Below are the code and all the weights of a small trained network. Each question names an input and a target symbol and asks about switching units off, where a switched-off unit gives its printed mean instead of its output.

import numpy as np


def w(rows, s, z=0):
    codes = np.array(rows[::2]) - 128.0
    scale = np.full(codes.shape[1], s)
    scale[-1] = z or s
    return codes * scale


def f(y):
    return y / 2 * (1 + np.tanh(0.7978845608 * (y + 0.044715 * y**3)))


def softmax(a):
    e = np.exp(a - a.max(-1, keepdims=True))
    return e / e.sum(-1, keepdims=True)


def log_softmax(a):
    a = a - a.max(-1, keepdims=True)
    return a - np.log(np.exp(a).sum(-1, keepdims=True))


def net(x, mask):
    ids = ['βγεζλξπσψω'.index(c) for c in x.split()]
    T = len(ids)
    res = E[ids] + P[:T]
    u = 0
    for l in range(2):
        r = res
        for j in range(3):
            rows = slice(3 * j, 3 * j + 3)
            q, k, v = (r @ M[l][rows].T for M in (Q, K, V))
            z = softmax(np.where(np.tri(T) > 0, q @ k.T / 3**0.5, -1e9)) @ v
            o = O[l][rows]
            res = res + np.where(mask[u + j], z, o[:, -1]) @ o[:, :-1]
        u += 3
        y = f(res @ A[l][:, :-1].T + A[l][:, -1])
        res = res + np.where(mask[u : u + 8], y, B[l][:, -1]) @ B[l][:, :-1]
        u += 8
    return log_softmax(res[-1] @ U[:, :-1].T + U[:, -1])


Q, K, V, O, A, B = {}, {}, {}, {}, {}, {}
E = w([
[76,63,126,68,119],'β',
[72,89,26,155,46],'γ',
[50,138,98,134,124],'ε',
[95,144,82,148,163],'ζ',
[173,99,104,113,127],'λ',
[149,40,72,50,201],'ξ',
[5,96,143,60,124],'π',
[65,182,151,175,164],'σ',
[114,101,110,92,242],'ψ',
[73,90,121,82,176],'ω',
],0.021)
P = w([
[137,9,12,150,109],'0',
[105,99,108,158,109],'1',
[126,98,104,163,120],'2',
[109,94,109,155,112],'3',
[105,102,111,152,114],'4',
[111,77,106,140,116],'5',
],0.012)
Q[0] = w([
[184,93,91,190,195],'0.h0',
[145,194,78,186,178],'0.h0',
[105,51,46,141,33],'0.h0',
[187,190,196,10,148],'0.h1',
[105,108,56,130,171],'0.h1',
[70,33,1,145,176],'0.h1',
[138,226,192,169,139],'0.h2',
[132,88,156,145,145],'0.h2',
[129,113,158,54,18],'0.h2',
],0.0097)
K[0] = w([
[3,107,137,117,123],'0.h0',
[127,106,173,109,77],'0.h0',
[127,103,129,154,144],'0.h0',
[137,105,170,128,155],'0.h1',
[121,117,126,190,107],'0.h1',
[95,84,58,157,129],'0.h1',
[139,150,200,66,171],'0.h2',
[106,109,148,122,136],'0.h2',
[156,160,121,137,101],'0.h2',
],0.017)
V[0] = w([
[76,137,94,143,208],'0.h0',
[221,157,97,112,160],'0.h0',
[124,179,105,156,116],'0.h0',
[224,38,144,207,53],'0.h1',
[161,95,255,98,179],'0.h1',
[117,166,42,73,36],'0.h1',
[97,185,69,106,44],'0.h2',
[109,169,132,233,86],'0.h2',
[37,173,124,105,149],'0.h2',
],0.0082)
O[0] = w([
[124,124,145,120,146,201],'0.h0',
[254,149,71,178,163,72],'0.h0',
[162,171,143,167,165,83],'0.h0',
[175,189,89,109,77,147],'0.h1',
[160,67,139,153,97,8],'0.h1',
[156,160,151,89,82,195],'0.h1',
[82,180,90,104,59,147],'0.h2',
[115,171,120,199,222,73],'0.h2',
[83,122,165,88,130,147],'0.h2',
],0.0088,0.012)
A[0] = w([
[96,232,32,99,89,144],'0.n0',
[205,68,124,60,189,79],'0.n1',
[147,120,243,175,150,108],'0.n2',
[132,147,162,2,40,117],'0.n3',
[121,185,244,74,207,90],'0.n4',
[167,138,236,79,18,239],'0.n5',
[162,70,2,189,221,67],'0.n6',
[232,131,75,16,69,255],'0.n7',
],0.0069,0.0032)
B[0] = w([
[189,124,121,72,180,203],'0.n0',
[86,117,92,170,71,145],'0.n1',
[165,123,2,67,80,121],'0.n2',
[129,187,93,161,104,252],'0.n3',
[162,174,107,159,65,146],'0.n4',
[136,186,123,173,199,166],'0.n5',
[206,106,167,129,104,132],'0.n6',
[74,137,90,147,167,184],'0.n7',
],0.0096,0.015)
Q[1] = w([
[11,161,121,45,137],'1.h0',
[87,53,124,125,104],'1.h0',
[153,122,8,108,75],'1.h0',
[108,122,128,234,38],'1.h1',
[85,128,149,163,39],'1.h1',
[2,154,66,141,183],'1.h1',
[130,145,105,102,116],'1.h2',
[16,167,25,141,97],'1.h2',
[134,249,140,132,110],'1.h2',
],0.0088)
K[1] = w([
[103,96,68,139,167],'1.h0',
[142,108,128,161,80],'1.h0',
[143,85,121,104,140],'1.h0',
[146,91,173,172,142],'1.h1',
[82,133,136,179,157],'1.h1',
[134,140,83,77,6],'1.h1',
[87,161,158,151,158],'1.h2',
[218,150,140,85,150],'1.h2',
[147,151,159,124,56],'1.h2',
],0.014)
V[1] = w([
[102,113,131,30,254],'1.h0',
[78,233,144,148,218],'1.h0',
[99,106,118,49,39],'1.h0',
[168,187,16,135,32],'1.h1',
[147,127,211,154,201],'1.h1',
[49,153,177,103,102],'1.h1',
[50,152,206,184,116],'1.h2',
[168,136,148,172,162],'1.h2',
[170,154,149,98,226],'1.h2',
],0.0086)
O[1] = w([
[91,151,57,74,178,171],'1.h0',
[161,41,120,21,98,103],'1.h0',
[206,128,139,176,183,210],'1.h0',
[190,127,139,173,65,227],'1.h1',
[58,136,151,62,121,5],'1.h1',
[232,37,127,85,221,154],'1.h1',
[212,2,48,157,121,103],'1.h2',
[96,23,90,136,126,73],'1.h2',
[73,149,87,90,104,110],'1.h2',
],0.0078,0.024)
A[1] = w([
[125,23,120,132,215,93],'1.n0',
[11,142,153,112,205,196],'1.n1',
[86,107,137,176,162,254],'1.n2',
[117,150,147,187,111,22],'1.n3',
[122,100,140,160,120,199],'1.n4',
[47,165,144,112,91,181],'1.n5',
[62,33,124,103,126,214],'1.n6',
[172,120,43,173,83,123],'1.n7',
],0.011,0.0018)
B[1] = w([
[97,108,212,117,121,202],'1.n0',
[110,106,59,161,57,172],'1.n1',
[101,245,149,150,106,166],'1.n2',
[156,84,159,25,118,184],'1.n3',
[122,138,154,152,199,138],'1.n4',
[143,89,71,102,113,178],'1.n5',
[108,50,154,229,161,133],'1.n6',
[91,68,175,146,148,254],'1.n7',
],0.011,0.02)
U = w([
[77,105,120,107,99,144],'β',
[212,214,80,133,92,112],'γ',
[61,200,110,175,254,180],'ε',
[77,171,105,169,65,101],'ζ',
[115,106,45,94,117,192],'λ',
[154,126,42,19,234,105],'ξ',
[124,119,146,64,24,163],'π',
[239,85,46,192,79,170],'σ',
[120,148,178,144,47,3],'ψ',
[140,101,147,42,109,113],'ω',
],0.0058,0.0054)

Each question gives the input, a string of symbols that net reads in full, and the target symbol t.
The units are the heads (3 rows each of Q, K, V and O) and the neurons (one row each of A and B). Each row of codes is followed by its name. A weight is (code - 128) times the scale printed after its matrix; where a second scale follows, it is the last column's (O, A, B and U).
mask holds one flag per unit, layer by layer, with each layer's heads first. A switched-off unit (its flag False) gives its mean, the last column of its rows in O or B, instead of its output. The means were averaged over made-up inputs and are rounded, as every weight is.
A unit's drop is (log p(t) with every unit on - log p(t) with that unit switched off) / (log p(t) with every unit on - log p(t) with every unit switched off).
The circuit of an input: a set's keep is (log p(t) with only the set's units on - log p(t) with every unit switched off) / (log p(t) with every unit on - log p(t) with every unit switched off). Starting from the 12 units with the biggest drops (on a tie, the unit counted first), units are removed one at a time, each time the one whose removal leaves the highest keep (on an exact tie, the one counted first), for as long as the keep stays at least 0.8.
units of the circuit, in order: the units of the circuit, biggest drop first
most important unit: the unit with the biggest drop
top k neurons in layer l: the k neurons of layer l with the biggest drops, biggest first
drop of u: that unit's drop, to one decimal
input ζ γ ω ξ ζ, target ξ: units of the circuit, in order : (1.h0 0.n0 0.h1)
input ω ε ω ω π, target ε: most important unit : 0.h1
input ε γ ω β ψ, target γ: units of the circuit, in order : (0.n0 0.h1 1.h1)
input γ σ ω λ ξ, target ξ: units of the circuit, in order : (1.h0 0.h1)
input γ ψ ω π, target γ: units of the circuit, in order : (1.h1 0.h1)
input ζ ω ξ ξ γ ζ, target γ: units of the circuit, in order : (0.n0 0.h1 1.h1)
input β λ β ω β ψ, target σ: units of the circuit, in order : (0.n3 1.h1 0.h2 0.h1)
input ω β γ, target γ: units of the circuit, in order : (0.n0 1.h2 0.h1)
input γ β ζ, target γ: units of the circuit, in order : (0.n0 1.h1 0.h1)
input λ β ζ, target π: top 2 neurons in layer 1 : (1.n3 1.n5)
input ζ π β, target λ: top 2 neurons in layer 0 : (0.n0 0.n6)
input ψ ψ ω β, target ζ: top 2 neurons in layer 1 : (1.n1 1.n2)
input ξ β ω ω λ, target ψ: top 2 neurons in layer 0 : (0.n1 0.n6)
input π ζ ω λ, target ω: most important unit : 1.n0
input π ε ω ε ξ ε, target ω: top 2 neurons in layer 0 : (0.n0 0.n3)
input γ ω ξ β π, target ξ: top 2 neurons in layer 0 : (0.n0 0.n7)
input σ ω β β, target β: top 3 neurons in layer 1 : (1.n6 1.n0 1.n1)
input ζ ω ω, target λ: top 2 neurons in layer 1 : (1.n1 1.n5)
input ω ξ β ε, target ε: top 3 neurons in layer 0 : (0.n1 0.n0 0.n4)
input ε ψ β λ, target ξ: most important unit : 1.h0
input ω ω λ ψ ω, target ε: top 2 neurons in layer 0 : (0.n0 0.n1)
input σ ω γ ε ω, target γ: top 2 neurons in layer 0 : (0.n0 0.n4)
input σ β ε ω, target β: top 2 neurons in layer 1 : (1.n6 1.n0)
input σ ω ε ω ψ ψ, target β: drop of 0.h1 : 0.3
